Below is a small trained network, with its code and all its weights. Each question gives an input and a target symbol and asks what happens when units are switched off, that is, made to give their printed mean instead of their output.

import numpy as np


def w(rows, s, z=0):
    codes = np.array(rows[::2]) - 128.0
    scale = np.full(codes.shape[1], s)
    scale[-1] = z or s
    return codes * scale


def f(y):
    return np.maximum(y, 0)


def softmax(a):
    e = np.exp(a - a.max(-1, keepdims=True))
    return e / e.sum(-1, keepdims=True)


def log_softmax(a):
    a = a - a.max(-1, keepdims=True)
    return a - np.log(np.exp(a).sum(-1, keepdims=True))


def net(x, mask):
    ids = ['ΘΞΣΨβγδεζηλμπτφω'.index(c) for c in x.split()]
    T = len(ids)
    res = E[ids] + P[:T]
    u = 0
    for l in range(2):
        q, k, v = (res @ M[l].T for M in (Q, K, V))
        z = softmax(np.where(np.tri(T) > 0, q @ k.T / 2**0.5, -1e9)) @ v
        res = res + np.where(mask[u], z, O[l][:, -1]) @ O[l][:, :-1]
        u += 1
        y = f(res @ A[l][:, :-1].T + A[l][:, -1])
        res = res + np.where(mask[u : u + 8], y, B[l][:, -1]) @ B[l][:, :-1]
        u += 8
    return log_softmax(res[-1] @ U[:, :-1].T + U[:, -1])


Q, K, V, O, A, B = {}, {}, {}, {}, {}, {}
E = w([
[196,34,166,143,167,123,155,143,115],'Θ',
[143,90,41,76,124,145,151,92,169],'Ξ',
[165,32,122,142,146,229,141,97,90],'Σ',
[129,85,121,134,127,87,99,106,163],'Ψ',
[97,113,100,125,164,104,128,158,160],'β',
[65,162,194,169,126,230,84,145,129],'γ',
[47,191,141,135,89,120,171,108,131],'δ',
[68,171,180,84,135,136,207,124,104],'ε',
[139,175,173,100,108,154,188,136,94],'ζ',
[150,69,98,106,125,142,119,87,109],'η',
[142,100,99,73,216,135,169,185,156],'λ',
[183,61,156,187,162,214,98,11,118],'μ',
[65,94,61,108,162,138,88,60,71],'π',
[80,98,183,138,196,128,94,16,155],'τ',
[136,177,102,186,107,163,113,136,86],'φ',
[192,144,252,103,119,159,128,96,31],'ω',
],0.021)
P = w([
[64,109,161,117,2,185,126,198,112],'0',
[115,118,121,152,131,165,145,85,105],'1',
[115,146,121,153,138,156,141,77,91],'2',
[137,167,110,148,171,123,93,74,93],'3',
[150,195,111,144,201,126,95,62,84],'4',
[147,211,109,145,213,127,86,78,67],'5',
[142,230,97,141,215,120,91,86,77],'6',
],0.0099)
Q[0] = w([
[151,69,60,189,235,136,6,174,178],'L0H1',
[102,75,82,128,196,220,111,7,132],'L0H1',
],0.011)
K[0] = w([
[177,222,96,122,243,128,106,71,111],'L0H1',
[88,255,104,97,104,189,109,114,42],'L0H1',
],0.0084)
V[0] = w([
[80,213,39,254,91,138,100,164,162],'L0H1',
[114,117,150,200,110,211,82,56,142],'L0H1',
],0.0077)
O[0] = w([
[105,183,48,253,148,166,197,127,199,72],'L0H1',
[145,196,117,48,108,235,56,193,179,254],'L0H1',
],0.012,0.0057)
A[0] = w([
[104,129,86,195,170,139,161,176,239,185],'L0N1',
[106,101,50,136,82,159,149,138,31,138],'L0N2',
[163,50,119,156,167,129,126,217,104,48],'L0N3',
[195,93,210,151,144,118,105,170,188,129],'L0N4',
[89,151,110,146,62,112,99,178,177,11],'L0N5',
[185,183,74,100,215,117,170,141,2,225],'L0N6',
[156,170,116,190,137,175,123,119,125,106],'L0N7',
[146,45,92,57,82,144,143,72,139,252],'L0N8',
],0.0074,0.0027)
B[0] = w([
[185,116,168,139,120,196,129,122,2,220],'L0N1',
[144,171,123,147,179,94,86,151,175,173],'L0N2',
[98,142,72,150,155,183,158,79,91,179],'L0N3',
[76,181,62,94,98,118,151,112,186,193],'L0N4',
[117,83,113,86,153,85,167,70,176,154],'L0N5',
[117,123,138,161,96,71,75,70,183,255],'L0N6',
[95,133,217,80,148,145,73,218,99,207],'L0N7',
[104,122,86,216,137,141,111,135,85,249],'L0N8',
],0.0082,0.0085)
Q[1] = w([
[49,189,218,104,21,152,205,73,67],'L1H1',
[167,156,190,102,90,22,212,142,254],'L1H1',
],0.0061)
K[1] = w([
[61,50,92,137,1,147,151,222,107],'L1H1',
[172,41,100,117,143,160,170,127,150],'L1H1',
],0.0089)
V[1] = w([
[3,138,20,83,207,153,149,66,87],'L1H1',
[255,27,4,199,121,115,46,198,147],'L1H1',
],0.0059)
O[1] = w([
[131,131,205,101,251,174,241,51,138,255],'L1H1',
[132,184,25,105,70,107,146,54,69,38],'L1H1',
],0.012,0.0054)
A[1] = w([
[95,220,178,98,99,58,159,198,131,255],'L1N1',
[46,88,86,166,70,128,165,86,173,197],'L1N2',
[112,157,205,96,126,106,69,118,153,195],'L1N3',
[105,130,132,253,149,69,126,75,93,232],'L1N4',
[48,84,105,91,100,90,26,166,110,60],'L1N5',
[179,133,195,107,162,190,88,198,152,46],'L1N6',
[172,74,171,98,149,73,201,60,104,100],'L1N7',
[194,171,63,91,72,78,131,122,42,111],'L1N8',
],0.0073,0.0042)
B[1] = w([
[182,16,103,168,171,173,51,109,110,154],'L1N1',
[193,197,207,11,19,133,111,48,164,138],'L1N2',
[154,72,67,116,119,174,185,154,134,205],'L1N3',
[254,37,108,66,55,59,210,231,114,177],'L1N4',
[214,187,154,139,181,40,143,65,122,173],'L1N5',
[54,182,52,147,110,45,163,98,170,249],'L1N6',
[14,142,87,109,154,77,114,197,81,194],'L1N7',
[43,75,27,249,132,201,132,81,157,147],'L1N8',
],0.0071,0.018)
U = w([
[26,100,176,87,157,139,50,117,77,128],'Θ',
[110,184,90,144,137,91,186,61,161,84],'Ξ',
[147,67,115,97,192,236,72,120,133,66],'Σ',
[126,157,171,112,102,140,143,63,172,255],'Ψ',
[252,170,131,93,159,174,219,165,128,214],'β',
[60,164,81,125,158,97,124,153,171,73],'γ',
[124,159,160,230,178,103,181,56,185,160],'δ',
[112,16,118,113,184,164,110,127,179,48],'ε',
[185,52,140,128,160,181,114,124,182,193],'ζ',
[98,115,77,182,164,112,127,59,145,120],'η',
[97,149,95,89,163,71,173,142,144,68],'λ',
[165,170,109,2,152,168,115,170,158,137],'μ',
[138,217,168,91,244,139,143,62,126,128],'π',
[113,79,162,35,170,171,109,98,221,129],'τ',
[166,203,123,156,198,157,113,154,76,116],'φ',
[119,156,157,119,204,92,46,102,139,162],'ω',
],0.0059,0.0052)

Each question gives the input, a string of symbols that net reads in full, and the target symbol t.
The units are the heads (2 rows each of Q, K, V and O) and the neurons (one row each of A and B). Each row of codes is followed by its name. A weight is (code - 128) times the scale printed after its matrix; where a second scale follows, it is the last column's (O, A, B and U).
mask holds one flag per unit, layer by layer, with each layer's heads first. A switched-off unit (its flag False) gives its mean, the last column of its rows in O or B, instead of its output. The means were averaged over made-up inputs and are rounded, as every weight is.
A unit's drop is (log p(t) with every unit on - log p(t) with that unit switched off) / (log p(t) with every unit on - log p(t) with every unit switched off).
The circuit of an input: a set's keep is (log p(t) with only the set's units on - log p(t) with every unit switched off) / (log p(t) with every unit on - log p(t) with every unit switched off). Starting from the 12 units with the biggest drops (on a tie, the unit counted first), units are removed one at a time, each time the one whose removal leaves the highest keep (on an exact tie, the one counted first), for as long as the keep stays at least 0.8.
units of the circuit, in order: the units of the circuit, biggest drop first
unit that matters most: the unit with the biggest drop
top k neurons: the k neurons with the biggest drops, biggest first
k most important neurons of layer l: the k neurons of layer l with the biggest drops, biggest first
input Θ π β δ β Θ Ξ, target δ: units of the circuit, in order : (L0H1 L1H1 L0N1 L1N6)
input Ξ ζ ω δ Θ δ, target Ξ: units of the circuit, in order : (L1H1 L0N8)
input τ Θ δ ε Θ Σ, target ε: units of the circuit, in order : (L1H1 L0H1)
input δ ζ μ β ε η γ, target γ: units of the circuit, in order : (L1N6 L0N7 L0H1)
input δ π ω Θ Σ δ, target δ: unit that matters most : L1H1
input ζ λ η Σ ω, target ζ: units of the circuit, in order : (L1H1 L1N3 L0N6)
input ω γ Θ δ, target ω: units of the circuit, in order : (L1N5 L1H1 L0H1)
input Θ β Θ η Θ ω, target Θ: units of the circuit, in order : (L0H1 L1N7)
input Ψ Σ π ω π, target ω: units of the circuit, in order : (L1H1 L1N5)
input η ω Θ β Ψ Θ β, target β: units of the circuit, in order : (L0H1 L1N4 L1N6)
input λ Θ λ Θ Θ, target λ: units of the circuit, in order : (L0H1 L1N7 L1N4)
input π Θ ω β δ, target π: 2 most important neurons of layer 1 : (L1N4 L1N6)
input ζ Θ η ε Θ Θ, target ε: units of the circuit, in order : (L0H1 L1H1)
input φ δ β Ξ ω, target φ: units of the circuit, in order : (L0H1 L0N7)
input π β δ φ Θ, target φ: top 2 neurons : (L0N7 L0N1)
input δ ω λ ω, target δ: units of the circuit, in order : (L0H1)
input μ π μ δ Σ φ λ, target φ: 2 most important neurons of layer 0 : (L0N1 L0N7)
input δ π β, target π: 2 most important neurons of layer 0 : (L0N5 L0N6)
input τ γ β γ ω λ λ, target ω: top 2 neurons : (L1N5 L0N8)
input δ ω π, target ω: unit that matters most : L0N7
input Θ β π Ξ Θ Θ β, target β: 3 most important neurons of layer 1 : (L1N4 L1N6 L1N8)
input Θ η Θ ε, target Θ: top 3 neurons : (L0N3 L0N4 L1N7)
input μ Ξ π β π ω, target μ: 2 most important neurons of layer 1 : (L1N3 L1N6)
input μ γ Ξ π φ, target φ: top 3 neurons : (L0N7 L0N1 L0N4)
input Θ μ δ γ Θ τ, target γ: top 2 neurons : (L1N6 L0N7)
